-0.06 -1.86 +0.43 -1.20 +2.53 -0.06 -1.53 +0.03 -0.58 +1.11 +0.66 +0.52 +0.45 -1.30 +1.88 +2.53 +0.63 -2.26 +1.04 -1.17 +1.10 +0.15 +2.96 +0.23 +2.06 +0.08 -1.91 -0.90 +0.12 +2.09 +0.55 +0.88 -4.34 -1.07 +0.42 +2.36 -0.90 +0.79 +0.86 +0.38 +0.14 -1.35 -> <14>.(3)
-1.89 -3.99 -0.48 -2.78 +3.65 +0.44 +0.61 -1.80 +0.76 +1.20 -1.03 +2.28 +0.00 -0.50 +1.07 +2.13 +4.51 -6.39 -0.64 +1.25 +0.73 +1.81 +2.44 -1.26 +2.59 +7.25 -2.11 +0.32 +0.59 +1.14 -1.86 +2.61 -4.63 -1.77 -1.83 +3.17 -4.49 +3.11 +1.92 +2.46 +2.15 -1.76 -> <14>.(3)
+0.67 +2.24 +1.89 +2.04 -0.92 +1.48 +0.50 -1.03 +0.27 -0.62 -1.02 +0.56 +0.40 +0.50 -0.26 -0.47 +0.80 -0.74 +0.08 +0.62 -1.02 -0.70 +1.59 -1.72 +0.05 +1.36 +0.12 -1.23 -0.72 +0.76 -1.97 +1.61 -0.43 +0.06 -0.91 -1.19 -1.12 +0.76 -0.25 +0.25 +0.23 +0.44 -> <16>.(10)
-0.37 +1.55 +1.20 -0.04 +0.40 +1.38 +0.37 -2.04 +1.40 -0.13 -4.04 +0.92 +0.67 +0.40 +0.08 -1.74 +1.50 -2.33 +0.34 +0.23 -0.65 -1.47 +1.88 +0.36 +0.72 +0.44 +0.73 -1.20 +0.00 -0.36 -2.39 +1.78 -0.42 +1.58 -0.53 -1.77 -0.12 -0.96 +0.22 -1.86 -1.13 +0.38 -> <16>.(10)
+2.52 +0.79 +3.58 +0.11 -0.29 +1.76 -0.15 -2.37 -0.42 -0.53 -1.12 +1.50 -0.61 -0.05 +0.38 -1.26 +1.63 -2.41 -1.84 +0.25 +0.23 -2.10 +1.72 -0.18 +0.29 +0.73 -0.96 -2.79 -0.73 +0.49 -2.72 +1.80 -0.40 +0.82 +0.19 -0.11 -0.28 +1.25 +0.72 -0.13 -0.07 +0.51 -> <16>.(10)
+0.05 -0.86 -0.02 -1.35 +3.71 +0.37 -0.11 -0.48 +0.10 +0.71 -0.87 +1.56 +0.27 -0.63 +0.71 +3.10 +1.90 -2.74 +0.18 -0.04 -0.23 +0.70 +0.89 -0.78 +0.78 +0.06 -0.03 -0.30 +1.35 +2.83 -0.25 +1.08 -2.86 -0.17 +0.50 +2.55 -1.64 +2.47 +1.16 +2.42 -0.81 -1.77 -> <14>.(11)
-0.27 -1.65 -0.14 +0.08 +1.83 +2.60 -0.95 +0.52 -0.42 +0.53 -0.74 -0.74 +0.55 +2.34 -1.04 -1.92 +0.90 -0.76 +0.68 -1.73 -3.47 +0.95 +1.70 +0.10 +0.81 +0.73 +0.54 -0.44 +0.79 -2.15 +0.74 -0.32 -0.06 +0.01 -0.71 -0.66 +0.06 -2.50 -0.92 -0.69 -1.58 +0.46 -> <15>.(4)
-0.66 -2.12 +0.93 -2.67 +3.64 -0.84 -2.22 -0.86 -0.29 +0.19 -1.35 +0.64 +1.37 -0.11 +0.02 +3.26 +1.20 -2.05 +0.11 -0.78 -0.93 -1.39 +2.26 -0.52 +0.70 +1.49 +0.84 -0.73 +1.10 +0.73 -0.56 +2.03 -4.83 +0.50 +1.53 +1.59 -0.38 +2.47 +1.17 +1.74 -0.96 +0.47 -> <14>.(11)
-0.98 -0.06 +1.00 -1.53 +2.29 +0.97 -1.03 -1.18 -0.05 +1.23 -1.38 -0.20 +3.05 -0.50 -0.42 +3.85 -1.27 +0.93 +1.09 +0.77 -1.56 +0.69 +0.19 -0.62 +1.19 +0.46 -0.53 +1.76 +1.81 +2.64 +0.43 +0.72 -2.97 -0.60 -0.97 +0.98 +1.65 +0.58 +0.00 +0.86 -0.22 -0.43 -> <14>.(11)
+1.43 +2.46 +3.98 -2.33 +5.80 +2.53 +1.84 +0.98 +1.64 -0.40 -4.58 +0.79 +0.67 +0.06 -0.90 +3.72 +0.95 -1.77 -0.03 +1.49 -1.35 +1.42 -0.83 -0.83 +5.47 +2.20 +5.70 +1.01 +1.27 +2.47 +0.92 +0.36 -1.36 -3.02 -1.83 -2.72 +0.77 -3.25 -1.96 +2.82 -0.34 -0.61 -> <15>.(4)
-1.69 -1.80 +1.65 -0.48 +2.20 +0.29 +0.93 -2.20 -0.07 +1.09 -1.29 +0.61 +1.35 +3.11 +1.73 -1.66 +5.35 -6.47 -3.07 -0.67 -0.43 +0.90 +4.92 -0.69 +0.70 +0.95 -3.12 -2.89 +0.94 -1.67 -3.56 +1.59 -0.61 +1.43 -1.32 +0.81 -2.79 +3.07 +1.20 -0.76 +1.05 +0.01 -> <16>.(14)
-0.86 -1.08 -1.24 -1.51 +3.21 +1.31 +0.63 +0.55 +0.38 +0.47 -2.08 +0.76 -7.17 +1.76 +0.83 +0.42 +0.59 -2.66 +1.69 -1.65 -1.62 +0.55 +2.45 -0.04 +1.31 +1.12 +1.99 +0.91 +2.33 -0.28 +0.12 +0.31 -2.41 -0.67 +2.58 -0.28 -1.97 +0.06 -1.19 +1.27 -0.32 -0.08 -> <15>.(8)
-1.69 -2.51 +0.04 -1.83 +2.84 +0.09 -0.75 -0.95 +0.31 +0.69 -1.04 +3.24 +0.34 +0.46 -0.46 +2.17 +2.64 -1.95 +0.04 +0.27 -0.10 +1.12 +1.32 -0.08 +0.36 -0.68 -1.93 -1.13 +1.45 +0.59 +0.46 -0.04 -3.34 -0.86 -0.64 +3.87 -1.47 +1.70 +1.18 +1.79 -0.68 +0.31 -> <14>.(3)
-0.97 +1.37 +2.33 +0.05 +1.83 -0.77 -0.29 -2.04 +0.01 -0.41 -1.45 +1.86 +0.31 +1.98 -0.38 +0.41 +0.61 -1.54 -1.92 +0.54 +0.20 -1.63 +1.66 -0.15 +0.52 +0.95 +1.13 -2.50 +0.47 +1.56 -2.00 +0.43 -2.30 +0.31 -0.67 -1.82 -1.25 +0.88 +0.45 -0.42 -0.38 +1.67 -> <16>.(10)
-0.60 -1.05 +1.99 -1.10 +3.31 +0.78 +0.26 -0.25 +0.18 +0.54 +0.06 +0.65 +0.07 -0.79 +1.26 +2.16 +0.88 -2.07 -0.41 +0.81 -0.20 +0.47 +1.10 -1.03 +0.86 +0.47 -0.43 -0.24 +0.89 +1.97 -1.99 +0.99 -2.38 -0.85 -0.14 +1.69 -1.01 +1.73 +1.32 +1.44 +0.72 -1.51 -> <14>.(11)
+0.08 -4.39 -2.62 -1.48 +1.62 +1.48 +1.88 -0.59 +0.08 +0.47 +0.38 +0.01 +2.57 +0.96 +0.95 -2.07 +2.99 -3.26 -0.10 -0.08 -0.90 +2.26 +1.61 -0.31 +0.65 +1.94 -1.34 -1.48 -0.87 -3.21 -0.13 +0.27 -1.26 +0.83 -1.89 +1.57 -1.93 +1.18 +3.51 -0.82 +0.25 -0.06 -> <15>.(8)
-1.42 +0.48 +1.70 +1.00 -0.57 -0.21 -1.81 -1.76 -0.31 +1.75 -0.10 +0.99 +1.23 +3.58 -1.33 -3.24 +1.42 -2.20 -1.17 -0.57 +0.23 -1.20 +1.99 -0.01 -1.27 +0.53 +0.64 -2.90 +0.52 +0.72 -2.26 +1.08 +0.10 -2.26 -0.42 -2.16 -1.29 +2.05 +0.41 -0.48 -1.13 +0.07 -> <16>.(10)
-2.04 +2.03 +2.43 +0.47 +0.65 -1.65 -0.33 -3.23 +0.28 -0.84 -0.85 -1.10 +0.22 +2.32 -1.35 -1.19 -1.26 +0.66 -0.27 -0.79 -1.63 -2.66 +0.52 +0.35 +0.54 +1.57 +1.47 -2.28 -0.67 -0.61 -0.73 +0.18 -1.37 +1.93 +1.02 -1.51 +0.95 -0.71 -1.18 -0.91 -2.16 +1.34 -> <16>.(10)
+1.54 -5.33 -0.69 -3.33 +7.25 +2.70 +2.41 -0.52 +0.33 +1.69 -2.76 +0.66 +0.56 -1.65 +2.74 +4.38 +7.25 -6.19 -0.97 +1.45 -0.46 +3.03 +3.03 -2.16 +0.80 +1.03 -2.50 -0.39 +0.16 +2.49 -3.68 +3.20 -3.49 -1.75 -1.71 +4.04 -6.95 +5.76 +2.08 +3.52 +0.99 -2.40 -> <14>.(11)
-1.37 -0.25 +0.86 -1.54 +0.94 +1.46 -0.78 -0.39 -0.37 +0.74 -1.80 +2.28 +1.81 +1.76 +0.01 -1.05 +3.33 -4.77 -1.11 +1.19 -1.37 -0.07 +4.20 -1.26 +2.16 +1.27 -1.85 -4.24 +1.17 +1.79 -3.15 +2.43 -2.60 +0.46 -0.65 +0.66 -2.78 +1.81 +0.62 -0.94 -0.05 +0.36 -> <16>.(14)
+0.61 +0.64 +2.73 -0.88 +3.39 +0.33 +0.79 -1.22 -0.46 -0.59 -2.82 +0.81 +0.15 -0.20 -0.45 -0.23 +1.48 -1.87 -0.82 +0.30 -0.70 -2.14 +1.40 -0.06 -1.11 +0.06 +1.95 -2.59 +0.59 +0.56 -1.40 +2.23 -0.49 +1.20 +0.26 -2.46 -1.39 +1.54 -1.13 +0.07 -1.01 +0.34 -> <16>.(10)
-0.59 -1.03 +0.72 -1.74 +4.34 +0.57 -2.24 -0.11 -0.49 +0.37 -1.32 +0.86 +1.05 +0.07 +0.94 +4.32 +0.67 -2.84 +0.59 +0.56 +0.68 -0.71 -1.35 -2.12 +1.04 +0.51 +1.72 -0.21 +0.89 +2.89 +0.78 +3.55 -3.19 -2.08 +0.47 +1.88 -1.80 +1.69 -0.58 +3.04 -0.96 -1.56 -> <14>.(3)
+0.26 -1.90 -1.30 -0.53 +2.66 -0.02 -0.77 -1.57 +0.12 -0.48 +0.92 -1.20 +0.81 +0.85 +0.53 +1.36 +2.57 -1.97 +0.56 -0.01 +1.28 +1.33 -0.42 +0.46 -0.01 +0.07 -1.99 -0.89 +0.76 +1.35 -0.84 +1.36 -2.08 -0.37 +0.60 +1.50 -2.32 +2.54 +1.17 +0.89 -0.19 -0.60 -> <14>.(11)
-2.39 -1.11 +1.37 +0.96 +0.84 -0.49 -3.64 -1.24 -0.87 +1.84 +1.63 +0.18 -0.43 +0.43 -0.57 +1.54 -0.76 -0.05 +2.33 -1.27 -1.02 +0.54 +0.53 +1.37 -0.31 +0.02 -1.27 -2.02 +0.96 +0.82 +0.32 +0.56 -1.85 -0.89 -0.87 +2.74 -0.86 +0.33 +1.29 +0.28 +0.20 -0.20 -> <14>.(3)
-1.51 -4.31 -0.31 -2.99 +6.03 +1.88 +0.50 -2.94 -0.84 +1.28 -1.00 +0.14 +1.05 +0.86 +1.97 +3.85 +4.80 -5.17 -2.93 -0.86 -1.35 +1.85 +3.77 -0.27 +1.01 +1.27 -0.29 -1.61 +2.72 +1.73 -2.83 +3.09 -5.86 -2.09 -0.56 +2.42 -4.56 +3.74 +1.85 +3.65 +0.20 -2.01 -> <14>.(11)
-1.08 -2.10 +0.04 -1.44 +3.85 -0.41 -0.94 -1.01 -0.14 +0.82 -0.91 +0.58 +0.95 +1.22 -0.15 -0.26 +2.38 -1.85 +0.52 -0.61 -1.37 +1.23 +1.50 -0.20 +1.12 +1.99 +0.54 -0.74 +1.68 -0.63 -0.20 +1.55 -1.54 -0.87 -2.44 +0.30 -1.37 +2.26 +1.10 -0.31 -1.00 -2.02 -> <15>.(8)
-1.25 -1.96 +0.06 -2.12 +3.03 +1.31 -1.89 -3.31 -2.02 -0.59 +0.71 +0.35 +0.16 -0.42 +0.85 +1.59 +0.51 -2.45 +0.88 -0.20 +0.69 +0.92 +1.56 -0.44 -0.02 +0.90 -2.88 -0.40 +1.19 -0.45 +0.37 +0.66 -3.57 -0.35 +0.03 +3.12 -1.24 +1.21 +1.97 +0.76 +0.67 +0.16 -> <14>.(3)
-0.32 -1.17 +0.51 -1.71 +2.82 +1.25 +1.12 +1.68 +0.66 +0.72 -1.04 -0.44 +0.66 +0.83 +0.76 +0.85 +2.74 -1.94 +0.77 -0.50 -0.44 +1.35 +0.63 -2.19 +2.42 +1.46 -0.15 -1.72 +0.25 -0.20 -1.47 +0.11 -1.42 -0.75 -0.05 +1.52 -0.98 -0.04 -0.53 +0.35 -0.22 +0.41 -> <15>.(4)
-1.37 -1.79 +0.52 -1.33 +4.23 +0.48 -0.81 -0.99 -0.34 +1.59 -1.15 -0.70 +1.22 -0.02 -1.78 +3.01 +2.75 -4.95 +0.18 +0.59 +0.20 +0.18 +1.81 -0.82 +1.17 +0.52 -0.11 +0.83 +0.94 +2.01 -0.38 +1.78 -4.21 -2.03 +0.60 +3.19 -1.47 +1.28 +1.54 +2.09 +0.71 -1.45 -> <14>.(3)
-0.74 -4.03 -0.32 -2.55 +1.62 +0.55 -1.61 -0.34 -0.93 +2.07 +0.99 +0.59 +1.06 -2.34 +1.34 -0.25 +2.76 -3.89 +0.20 -1.33 +0.18 -0.68 +2.47 -0.44 -0.82 -0.35 -2.31 -0.43 +1.02 +1.90 -4.02 +1.90 -4.17 +0.90 -0.23 +3.77 -3.86 +2.66 +0.86 +1.47 +0.29 -1.15 -> <14>.(11)
-0.04 -0.11 +1.86 -1.61 +3.72 +0.79 +0.73 -2.12 -2.31 -0.23 -2.33 +1.13 +2.22 +2.09 +2.60 -0.71 +3.66 -4.76 -2.07 +0.19 -0.32 -0.06 +1.95 +0.05 +1.45 +1.39 +0.41 -1.69 +0.39 +0.87 -1.68 +1.80 -3.66 -0.50 -0.74 +1.43 -2.41 +1.82 +1.29 -0.12 -0.28 -1.40 -> <16>.(14)
-3.13 -0.57 +1.99 -0.28 +5.38 +1.22 +1.88 +1.38 +0.11 +0.21 -3.51 -0.10 +1.60 +1.71 +0.23 +1.00 -0.75 -4.84 +0.75 +0.93 -1.37 +2.89 +0.48 -1.32 +4.44 +1.19 +1.88 +1.87 +1.97 +0.81 -0.06 +0.63 -1.50 -0.46 -0.62 +0.42 +0.95 -2.49 +1.47 +2.87 +0.42 -0.12 -> <15>.(4)
